Below are the code and all the weights of a small trained network. Each question names an input and a target symbol and asks about switching units off, where a switched-off unit gives its printed mean instead of its output.

import numpy as np


def w(rows, s, z=0):
    codes = np.array(rows[::2]) - 128.0
    scale = np.full(codes.shape[1], s)
    scale[-1] = z or s
    return codes * scale


def f(y):
    return np.maximum(y, 0)


def softmax(a):
    e = np.exp(a - a.max(-1, keepdims=True))
    return e / e.sum(-1, keepdims=True)


def log_softmax(a):
    a = a - a.max(-1, keepdims=True)
    return a - np.log(np.exp(a).sum(-1, keepdims=True))


def net(x, mask):
    ids = ['ΘΛΞΩαδεζημπτφψ'.index(c) for c in x.split()]
    T = len(ids)
    res = E[ids] + P[:T]
    u = 0
    for l in range(2):
        r = res
        for j in range(2):
            rows = slice(3 * j, 3 * j + 3)
            q, k, v = (r @ M[l][rows].T for M in (Q, K, V))
            z = softmax(np.where(np.tri(T) > 0, q @ k.T / 3**0.5, -1e9)) @ v
            o = O[l][rows]
            res = res + np.where(mask[u + j], z, o[:, -1]) @ o[:, :-1]
        u += 2
        y = f(res @ A[l][:, :-1].T + A[l][:, -1])
        res = res + np.where(mask[u : u + 8], y, B[l][:, -1]) @ B[l][:, :-1]
        u += 8
    return log_softmax(res[-1] @ U[:, :-1].T + U[:, -1])


Q, K, V, O, A, B = {}, {}, {}, {}, {}, {}
E = w([
[136,83,79,117],'Θ',
[85,135,176,166],'Λ',
[233,186,205,111],'Ξ',
[120,123,134,253],'Ω',
[82,111,145,117],'α',
[71,128,23,137],'δ',
[170,116,85,104],'ε',
[97,172,185,188],'ζ',
[142,80,135,98],'η',
[180,157,167,169],'μ',
[112,149,165,121],'π',
[149,28,132,195],'τ',
[98,227,151,101],'φ',
[96,70,70,157],'ψ',
],0.022)
P = w([
[104,120,161,86],'0',
[100,127,159,77],'1',
[96,179,123,189],'2',
[102,124,89,115],'3',
[128,73,152,82],'4',
[140,137,129,185],'5',
[107,142,83,119],'6',
[109,102,143,67],'7',
[111,132,82,194],'8',
[101,110,3,147],'9',
],0.0076)
Q[0] = w([
[198,25,198,161],'0.h0',
[216,88,32,112],'0.h0',
[238,59,156,33],'0.h0',
[151,131,255,100],'0.h1',
[114,231,37,97],'0.h1',
[80,21,42,88],'0.h1',
],0.0058)
K[0] = w([
[154,101,195,250],'0.h0',
[194,141,74,124],'0.h0',
[137,74,115,164],'0.h0',
[145,115,198,165],'0.h1',
[98,152,97,131],'0.h1',
[127,92,125,111],'0.h1',
],0.014)
V[0] = w([
[123,143,166,111],'0.h0',
[108,125,108,95],'0.h0',
[139,194,15,65],'0.h0',
[118,32,190,172],'0.h1',
[137,171,105,92],'0.h1',
[54,61,253,94],'0.h1',
],0.0063)
O[0] = w([
[93,198,79,165,159],'0.h0',
[91,15,3,180,84],'0.h0',
[177,129,141,113,4],'0.h0',
[126,169,134,137,159],'0.h1',
[100,130,112,156,108],'0.h1',
[185,90,112,71,165],'0.h1',
],0.0061,0.0037)
A[0] = w([
[70,80,127,36,254],'0.n0',
[107,207,214,142,251],'0.n1',
[143,78,119,116,194],'0.n2',
[63,103,158,75,169],'0.n3',
[102,80,160,102,135],'0.n4',
[109,119,90,36,209],'0.n5',
[10,57,118,113,201],'0.n6',
[157,202,166,151,215],'0.n7',
],0.011,0.0052)
B[0] = w([
[224,207,105,165,161],'0.n0',
[87,49,42,85,251],'0.n1',
[143,194,148,193,150],'0.n2',
[150,93,188,122,149],'0.n3',
[159,141,192,107,140],'0.n4',
[140,161,63,236,152],'0.n5',
[133,148,210,2,176],'0.n6',
[73,121,68,136,217],'0.n7',
],0.0093,0.014)
Q[1] = w([
[181,154,140,62],'1.h0',
[26,24,73,135],'1.h0',
[133,137,154,4],'1.h0',
[206,167,2,36],'1.h1',
[157,40,187,42],'1.h1',
[174,158,167,115],'1.h1',
],0.0077)
K[1] = w([
[196,90,44,143],'1.h0',
[109,14,124,96],'1.h0',
[175,184,171,31],'1.h0',
[38,238,89,111],'1.h1',
[163,49,254,46],'1.h1',
[186,146,159,101],'1.h1',
],0.0068)
V[1] = w([
[113,201,68,115],'1.h0',
[185,89,47,9],'1.h0',
[60,119,114,116],'1.h0',
[151,186,50,84],'1.h1',
[102,254,205,101],'1.h1',
[87,144,111,76],'1.h1',
],0.0095)
O[1] = w([
[100,156,56,158,190],'1.h0',
[163,164,198,70,242],'1.h0',
[84,94,73,116,221],'1.h0',
[161,99,2,138,203],'1.h1',
[83,149,142,98,1],'1.h1',
[50,99,155,69,211],'1.h1',
],0.0067,0.0091)
A[1] = w([
[38,147,113,205,97],'1.n0',
[68,52,101,105,3],'1.n1',
[75,131,151,66,102],'1.n2',
[109,73,127,125,170],'1.n3',
[134,94,38,183,60],'1.n4',
[99,90,53,182,105],'1.n5',
[111,125,202,67,132],'1.n6',
[2,150,168,97,84],'1.n7',
],0.0099,0.0052)
B[1] = w([
[249,149,53,115,185],'1.n0',
[152,133,131,184,237],'1.n1',
[208,112,121,97,174],'1.n2',
[91,94,175,180,190],'1.n3',
[94,170,170,120,238],'1.n4',
[101,119,174,114,252],'1.n5',
[40,166,83,127,159],'1.n6',
[162,116,165,130,186],'1.n7',
],0.012,0.015)
U = w([
[215,140,118,149,93],'Θ',
[98,85,203,74,53],'Λ',
[178,58,37,67,75],'Ξ',
[106,105,127,239,75],'Ω',
[116,182,161,126,100],'α',
[131,173,92,140,67],'δ',
[136,195,121,220,34],'ε',
[205,28,185,153,96],'ζ',
[199,139,164,130,204],'η',
[48,102,135,151,254],'μ',
[137,114,94,115,151],'π',
[95,160,254,187,68],'τ',
[43,152,91,154,191],'φ',
[155,149,165,104,110],'ψ',
],0.0092,0.0058)

Each question gives the input, a string of symbols that net reads in full, and the target symbol t.
The units are the heads (3 rows each of Q, K, V and O) and the neurons (one row each of A and B). Each row of codes is followed by its name. A weight is (code - 128) times the scale printed after its matrix; where a second scale follows, it is the last column's (O, A, B and U).
mask holds one flag per unit, layer by layer, with each layer's heads first. A switched-off unit (its flag False) gives its mean, the last column of its rows in O or B, instead of its output. The means were averaged over made-up inputs and are rounded, as every weight is.
A unit's drop is (log p(t) with every unit on - log p(t) with that unit switched off) / (log p(t) with every unit on - log p(t) with every unit switched off).
The circuit of an input: a set's keep is (log p(t) with only the set's units on - log p(t) with every unit switched off) / (log p(t) with every unit on - log p(t) with every unit switched off). Starting from the 12 units with the biggest drops (on a tie, the unit counted first), units are removed one at a time, each time the one whose removal leaves the highest keep (on an exact tie, the one counted first), for as long as the keep stays at least 0.8.
circuit, biggest first: the units of the circuit, biggest drop first
unit that matters most: the unit with the biggest drop
k most important neurons: the k neurons with the biggest drops, biggest first
top k neurons in layer l: the k neurons of layer l with the biggest drops, biggest first
which heads matter: for each layer, one digit per head in row order, 1 if its drop is at least 0.15 and else 0, layers parted by /
drop of u: that unit's drop, to one decimal
input ε η π π Λ ε Θ ε Ω, target ε: circuit, biggest first => 1.n0; 1.n4; 0.n6
input Ω ζ ζ ζ Ξ Ξ μ ζ Λ, target ζ: which heads matter => 00 / 00
input Λ Ξ τ π Θ ζ, target Ω: unit that matters most => 0.n6
input η ζ μ Λ Λ Λ ψ Ξ, target Ξ: circuit, biggest first => 1.n4; 0.n1
input τ Ξ δ, target Ξ: circuit, biggest first => 0.n6; 1.n2
input φ ζ π Ξ η, target η: 3 most important neurons => 0.n0; 0.n5; 0.n1
input Λ φ δ Ξ Θ ζ ψ Λ τ ε, target φ: top 2 neurons in layer 0 => 0.n5; 0.n6
input Ξ π Ω, target ε: circuit, biggest first => 1.n0; 1.n4; 1.h0
input α τ ε η, target η: circuit, biggest first => 0.n0; 0.n1
input τ π φ Λ τ ζ Θ α, target α: circuit, biggest first => 0.n6; 1.n6; 0.n0; 1.h0
input Ξ η τ ψ τ ζ τ ζ, target ζ: which heads matter => 00 / 00
input α φ α ζ τ π Λ Θ Ξ, target μ: 3 most important neurons => 0.n6; 0.n7; 0.n1
input Ξ ζ τ ε μ, target μ: 2 most important neurons => 0.n6; 1.n0
input Ω π ψ τ Λ τ δ φ, target φ: 3 most important neurons => 0.n5; 0.n0; 1.n4
input τ α ζ, target Ω: 2 most important neurons => 0.n1; 1.n1
input δ Λ τ Θ ε Ω ζ ζ δ Λ, target Λ: top 3 neurons in layer 0 => 0.n6; 0.n5; 0.n7
input φ Ω μ, target φ: most important neuron => 1.n4
input π Λ δ ε, target ε: top 3 neurons in layer 0 => 0.n1; 0.n5; 0.n2
input Ξ ζ Θ ψ Ξ, target Ξ: 2 most important neurons => 1.n4; 1.n5
input μ τ π μ Ξ Λ, target ζ: top 3 neurons in layer 1 => 1.n7; 1.n2; 1.n4
input α τ ε τ π ζ Ξ τ π τ, target τ: top 2 neurons in layer 1 => 1.n0; 1.n2
input Ξ ζ Λ Ξ Ξ π ψ φ, target φ: top 3 neurons in layer 1 => 1.n4; 1.n2; 1.n7
input Ω Ω μ Ξ ε, target ε: top 2 neurons in layer 0 => 0.n1; 0.n5
input Λ Ξ Ξ ζ π τ φ φ Ξ ε, target φ: unit that matters most => 1.h1
input Ξ Λ Θ ζ Λ, target Λ: top 2 neurons in layer 1 => 1.n6; 1.n2
input Ξ ζ Λ Λ ζ ζ Ξ α, target α: top 2 neurons in layer 1 => 1.n6; 1.n0
input ζ φ ε ζ η φ ε τ Ξ, target μ: unit that matters most => 0.n6
input Λ ε ζ τ ζ Ξ Ξ Θ, target Θ: drop of 0.n0 => 0.3
input φ ζ π α ζ ζ τ Λ τ μ, target μ: drop of 1.n5 => 0.1
